Below is a small trained network, with its code and all its weights. Each question gives an input and a target symbol and asks what happens when units are switched off, that is, made to give their printed mean instead of their output.

import numpy as np


def w(rows, s, z=0):
    codes = np.array(rows[::2]) - 128.0
    scale = np.full(codes.shape[1], s)
    scale[-1] = z or s
    return codes * scale


def norm(h):
    return h / np.sqrt((h * h).mean(-1, keepdims=True) + 1e-5)


def softmax(a):
    e = np.exp(a - a.max(-1, keepdims=True))
    return e / e.sum(-1, keepdims=True)


def log_softmax(a):
    a = a - a.max(-1, keepdims=True)
    return a - np.log(np.exp(a).sum(-1, keepdims=True))


def net(x, mask):
    ids = ['ΛΩαζημτψ'.index(c) for c in x.split()]
    T = len(ids)
    res = E[ids] + P[:T]
    u = 0
    for l in range(2):
        r = norm(res)
        for j in range(3):
            rows = slice(4 * j, 4 * j + 4)
            q, k, v = (r @ M[l][rows].T for M in (Q, K, V))
            z = softmax(np.where(np.tri(T) > 0, q @ k.T / 4**0.5, -1e9)) @ v
            o = O[l][rows]
            res = res + np.where(mask[u + j], z, o[:, -1]) @ o[:, :-1]
        u += 3
    return log_softmax(norm(res)[-1] @ U[:, :-1].T + U[:, -1])


Q, K, V, O = {}, {}, {}, {}
E = w([
[67,151,8],'Λ',
[206,152,119],'Ω',
[99,144,22],'α',
[203,29,140],'ζ',
[52,155,2],'η',
[86,147,16],'μ',
[73,152,11],'τ',
[170,117,57],'ψ',
],0.012)
P = w([
[2,83,131],'0',
[132,122,62],'1',
[165,131,64],'2',
[191,134,54],'3',
[209,135,55],'4',
[223,136,55],'5',
[232,139,58],'6',
[240,139,59],'7',
[249,139,61],'8',
[254,137,63],'9',
],0.0064)
Q[0] = w([
[134,77,203],'L0H1',
[155,169,104],'L0H1',
[104,137,48],'L0H1',
[167,142,136],'L0H1',
[158,137,109],'L0H2',
[84,156,148],'L0H2',
[150,164,117],'L0H2',
[128,86,132],'L0H2',
[73,243,123],'L0H3',
[181,109,128],'L0H3',
[167,253,109],'L0H3',
[117,104,147],'L0H3',
],0.021)
K[0] = w([
[113,41,94],'L0H1',
[174,171,114],'L0H1',
[119,247,165],'L0H1',
[203,82,134],'L0H1',
[100,157,178],'L0H2',
[162,125,86],'L0H2',
[172,143,165],'L0H2',
[104,118,113],'L0H2',
[66,71,53],'L0H3',
[226,127,137],'L0H3',
[172,168,3],'L0H3',
[57,139,164],'L0H3',
],0.016)
V[0] = w([
[146,159,124],'L0H1',
[42,132,32],'L0H1',
[114,64,158],'L0H1',
[70,189,73],'L0H1',
[57,142,182],'L0H2',
[141,140,175],'L0H2',
[151,128,137],'L0H2',
[122,89,140],'L0H2',
[60,252,71],'L0H3',
[144,56,110],'L0H3',
[94,205,120],'L0H3',
[122,181,98],'L0H3',
],0.011)
O[0] = w([
[93,115,136,135],'L0H1',
[10,137,76,254],'L0H1',
[221,176,147,88],'L0H1',
[19,33,126,164],'L0H1',
[30,53,81,2],'L0H2',
[107,57,151,40],'L0H2',
[119,95,138,119],'L0H2',
[77,138,150,144],'L0H2',
[243,128,236,88],'L0H3',
[77,112,150,226],'L0H3',
[254,105,145,58],'L0H3',
[162,160,169,146],'L0H3',
],0.006,0.0058)
Q[1] = w([
[199,204,3],'L1H1',
[151,103,84],'L1H1',
[157,173,81],'L1H1',
[49,82,217],'L1H1',
[62,102,151],'L1H2',
[100,108,173],'L1H2',
[152,103,131],'L1H2',
[138,159,83],'L1H2',
[71,104,137],'L1H3',
[114,161,128],'L1H3',
[131,94,144],'L1H3',
[211,151,139],'L1H3',
],0.028)
K[1] = w([
[129,63,241],'L1H1',
[98,57,172],'L1H1',
[140,79,219],'L1H1',
[130,214,4],'L1H1',
[48,66,47],'L1H2',
[88,76,94],'L1H2',
[157,89,118],'L1H2',
[140,180,192],'L1H2',
[16,84,4],'L1H3',
[132,185,134],'L1H3',
[125,47,87],'L1H3',
[250,119,158],'L1H3',
],0.02)
V[1] = w([
[119,218,192],'L1H1',
[201,157,175],'L1H1',
[191,132,137],'L1H1',
[178,102,112],'L1H1',
[120,162,124],'L1H2',
[131,68,96],'L1H2',
[139,220,183],'L1H2',
[140,9,1],'L1H2',
[166,168,107],'L1H3',
[77,127,156],'L1H3',
[10,98,121],'L1H3',
[169,134,88],'L1H3',
],0.01)
O[1] = w([
[127,25,136,79],'L1H1',
[141,26,2,1],'L1H1',
[142,81,58,48],'L1H1',
[142,124,58,86],'L1H1',
[79,133,146,146],'L1H2',
[131,96,110,149],'L1H2',
[92,206,120,80],'L1H2',
[139,10,89,246],'L1H2',
[122,99,139,137],'L1H3',
[157,169,92,128],'L1H3',
[162,152,95,205],'L1H3',
[121,89,148,150],'L1H3',
],0.0092,0.0079)
U = w([
[133,131,171,2],'Λ',
[21,180,77,151],'Ω',
[200,229,102,129],'α',
[136,76,81,146],'ζ',
[136,55,216,177],'η',
[250,165,182,110],'μ',
[134,131,175,7],'τ',
[135,89,87,119],'ψ',
],0.017,0.0071)

Each question gives the input, a string of symbols that net reads in full, and the target symbol t.
The units are the heads (4 rows each of Q, K, V and O). Each row of codes is followed by its name. A weight is (code - 128) times the scale printed after its matrix; where a second scale follows, it is the last column's (O and U).
mask holds one flag per head, layer by layer. A switched-off head (its flag False) gives its mean, the last column of its rows in O, instead of its output. The means were averaged over made-up inputs and are rounded, as every weight is.
A unit's drop is (log p(t) with every unit on - log p(t) with that unit switched off) / (log p(t) with every unit on - log p(t) with every unit switched off).
The circuit of an input: a set's keep is (log p(t) with only the set's units on - log p(t) with every unit switched off) / (log p(t) with every unit on - log p(t) with every unit switched off). Starting from all 6 units, units are removed one at a time, each time the one whose removal leaves the highest keep (on an exact tie, the one counted first), for as long as the keep stays at least 0.8.
circuit, biggest first: the units of the circuit, biggest drop first
which heads matter: for each layer, one digit per head in row order, 1 if its drop is at least 0.15 and else 0, layers parted by /
drop of u: that unit's drop, to one decimal
input ψ ζ ψ α ζ ψ μ ψ ψ, target η: circuit, biggest first : L1H3
input ζ Λ ψ τ ζ ζ ψ ψ τ, target α: which heads matter : 111 / 101
input Λ ψ α ζ α ψ Λ, target α: which heads matter : 011 / 101
input ζ μ α ψ ψ α ψ α ζ, target α: circuit, biggest first : L1H3; L0H3; L0H1
input ζ ζ ψ ζ μ ψ ζ Ω μ η, target ζ: which heads matter : 100 / 101
input ζ Λ ζ Ω Λ ζ μ, target ζ: circuit, biggest first : L1H1; L0H1
input ψ ζ α ζ Λ ψ η Ω α, target ψ: circuit, biggest first : L1H1; L0H1
input ψ ψ μ ζ Ω μ ψ ψ, target ζ: circuit, biggest first : L1H1; L0H1
input ψ ζ μ ψ ψ, target μ: which heads matter : 111 / 110
input ζ η τ η ψ ζ, target α: circuit, biggest first : L1H3; L0H1; L0H3
input ψ Ω μ ψ ψ α ψ, target ψ: which heads matter : 110 / 100
input ψ Λ ζ ζ Λ α ψ η ψ ψ, target η: which heads matter : 111 / 011
input ψ τ ζ ζ ζ ζ ψ η τ, target α: which heads matter : 011 / 101
input μ α η τ ζ τ α η ψ α, target μ: circuit, biggest first : L0H3
input ζ Ω ζ μ ψ ζ τ ζ, target ζ: circuit, biggest first : L1H1; L0H1
input Ω μ ζ, target Ω: which heads matter : 001 / 010
input μ Ω ζ Λ α, target μ: which heads matter : 001 / 000
input ζ α α μ ζ ζ ζ η η, target α: which heads matter : 111 / 101
input Λ α ψ η ζ ζ ψ η, target α: which heads matter : 011 / 101
input ψ ψ μ α α μ ζ μ Ω ψ, target ψ: circuit, biggest first : L1H1
input ψ α τ ζ μ ζ μ τ Λ Λ, target α: circuit, biggest first : L0H3; L1H3; L0H1
input μ α ζ α, target α: which heads matter : 101 / 101
input ψ η ζ ψ Ω ζ, target ψ: which heads matter : 110 / 101
input Ω ζ ζ ψ, target Ω: drop of L1H1 : 0.6
input ζ ζ Ω η ψ μ α Λ ψ τ, target ζ: drop of L0H3 : 0.1
